Here is a tiny trained network, its code and every weight. The questions are about switching its units off for an input and a class, where a switched-off unit gives its printed mean instead of its output.

import numpy as np


def w(rows, s, z=0):
    codes = np.array(rows[::2]) - 128.0
    scale = np.full(codes.shape[1], s)
    scale[-1] = z or s
    return codes * scale


def f(y):
    return np.maximum(y, 0)


def log_softmax(a):
    a = a - a.max(-1, keepdims=True)
    return a - np.log(np.exp(a).sum(-1, keepdims=True))


def net(x, mask):
    res = np.array(x, float).reshape(1, 8) / 4 @ E
    y = f(res @ A[0][:, :-1].T + A[0][:, -1])
    res = res + np.where(mask, y, B[0][:, -1]) @ B[0][:, :-1]
    return log_softmax(res[-1] @ U[:, :-1].T + U[:, -1])


A, B = {}, {}
E = w([
[89,143,115,103,16,166,94,104],'x0',
[137,65,193,131,107,135,88,106],'x1',
[70,111,165,87,141,161,135,162],'x2',
[127,105,118,138,144,112,145,228],'x3',
[185,111,142,215,89,125,153,129],'x4',
[176,142,34,70,45,77,119,166],'x5',
[188,177,173,194,164,99,1,165],'x6',
[166,174,131,41,61,190,183,122],'x7',
],0.0085)
A[0] = w([
[53,110,142,224,171,66,124,202,225],'n1',
[150,88,110,150,145,135,53,181,221],'n2',
[143,115,135,118,128,207,118,36,43],'n3',
[108,97,109,176,116,128,249,164,252],'n4',
[112,123,173,125,73,101,157,103,143],'n5',
[199,84,109,136,140,122,74,214,111],'n6',
[158,134,65,55,99,99,130,78,228],'n7',
[135,133,159,197,160,74,130,142,134],'n8',
[20,82,168,136,147,86,114,138,146],'n9',
[125,107,122,137,123,221,116,25,74],'n10',
[150,148,135,101,103,141,102,159,229],'n11',
[112,128,147,140,126,189,103,42,77],'n12',
[156,78,127,142,201,76,151,90,220],'n13',
[74,77,117,140,151,153,104,112,126],'n14',
[144,149,190,173,152,135,117,86,130],'n15',
[121,79,94,110,158,74,114,57,70],'n16',
],0.011,0.0025)
B[0] = w([
[148,98,78,93,97,187,104,125,254],'n1',
[113,93,152,93,121,128,41,188,204],'n2',
[158,128,174,135,94,144,128,116,173],'n3',
[200,103,71,133,184,176,152,151,213],'n4',
[144,187,140,105,153,179,104,123,159],'n5',
[232,134,227,132,95,50,41,166,203],'n6',
[79,54,58,77,130,146,106,98,199],'n7',
[121,113,116,77,179,197,125,188,206],'n8',
[97,98,81,127,107,151,83,93,205],'n9',
[140,174,237,124,106,179,93,109,183],'n10',
[153,102,137,116,139,189,163,205,169],'n11',
[182,201,254,166,101,87,139,79,178],'n12',
[90,118,84,96,149,91,142,120,199],'n13',
[111,80,111,128,117,136,113,30,172],'n14',
[79,132,115,186,133,115,180,154,189],'n15',
[71,79,173,154,131,100,112,137,156],'n16',
],0.0081,0.013)
U = w([
[142,199,141,94,67,147,68,78,187],'0',
[249,194,132,145,148,49,112,181,121],'1',
[83,141,57,120,149,82,100,60,130],'2',
[149,222,157,180,112,83,152,68,3],'3',
[165,191,15,79,102,168,203,140,218],'4',
],0.011,0.0021)

Each question gives the input, the list of numbers given to net, and the class t.
The units are the neurons (one row each of A and B). Each row of codes is followed by its name. A weight is (code - 128) times the scale printed after its matrix; where a second scale follows, it is the last column's (A, B and U).
mask holds one flag per neuron, in row order. A switched-off neuron (its flag False) gives its mean, the last column of its row in B, instead of its output. The means were averaged over made-up inputs and are rounded, as every weight is.
A unit's drop is (log p(t) with every unit on - log p(t) with that unit switched off) / (log p(t) with every unit on - log p(t) with every unit switched off).
The circuit of an input: a set's keep is (log p(t) with only the set's units on - log p(t) with every unit switched off) / (log p(t) with every unit on - log p(t) with every unit switched off). Starting from the 12 units with the biggest drops (on a tie, the unit counted first), units are removed one at a time, each time the one whose removal leaves the highest keep (on an exact tie, the one counted first), for as long as the keep stays at least 0.8.
units of the circuit, in order: the units of the circuit, biggest drop first
k most important neurons: the k neurons with the biggest drops, biggest first
drop of u: that unit's drop, to one decimal
input [-1,-5,-5,6,-3,-5,-6,-6], class 4: units of the circuit, in order => (n4)
input [-1,-8,-3,4,4,-8,5,-4], class 4: 2 most important neurons => (n1, n8)
input [5,5,-3,-4,7,-1,-4,-4], class 3: units of the circuit, in order => (n1, n12, n2)
input [-5,0,8,-8,6,8,4,6], class 4: units of the circuit, in order => (n12, n10)
input [-8,-3,3,-2,-3,-8,2,4], class 2: units of the circuit, in order => (n6, n13)
input [5,-2,-6,-6,1,-8,-6,-4], class 3: units of the circuit, in order => (n12, n1)
input [-6,2,5,0,-6,-6,5,4], class 2: 2 most important neurons => (n6, n10)
input [-5,-8,8,7,4,3,-1,-6], class 4: 2 most important neurons => (n1, n12)
input [-2,-5,1,-4,2,-7,-4,-1], class 3: units of the circuit, in order => (n12, n7, n2)
input [8,-4,3,1,4,7,6,2], class 1: 2 most important neurons => (n6, n1)
input [8,4,-2,4,8,8,-2,-5], class 1: units of the circuit, in order => (n6, n9)
input [1,-5,-7,-8,8,-7,5,-6], class 3: 2 most important neurons => (n15, n12)
input [2,7,7,0,-4,7,8,-5], class 1: 2 most important neurons => (n6, n7)
input [-6,-6,4,-7,3,-8,-6,6], class 3: most important neuron => (n12)
input [0,4,-5,-8,-8,-6,-8,-5], class 0: 2 most important neurons => (n10, n9)
input [-7,-5,-4,-1,-5,7,-1,0], class 2: 2 most important neurons => (n7, n1)
input [7,3,-2,-4,7,-5,-3,-1], class 3: 2 most important neurons => (n12, n1)
input [6,-7,3,-8,-7,4,-8,-1], class 0: drop of n12 => 0.2
input [-3,-3,7,-3,-2,-6,3,7], class 3: drop of n1 => 0.2
input [5,-1,-4,-1,-5,3,-5,-3], class 2: drop of n12 => 0.0
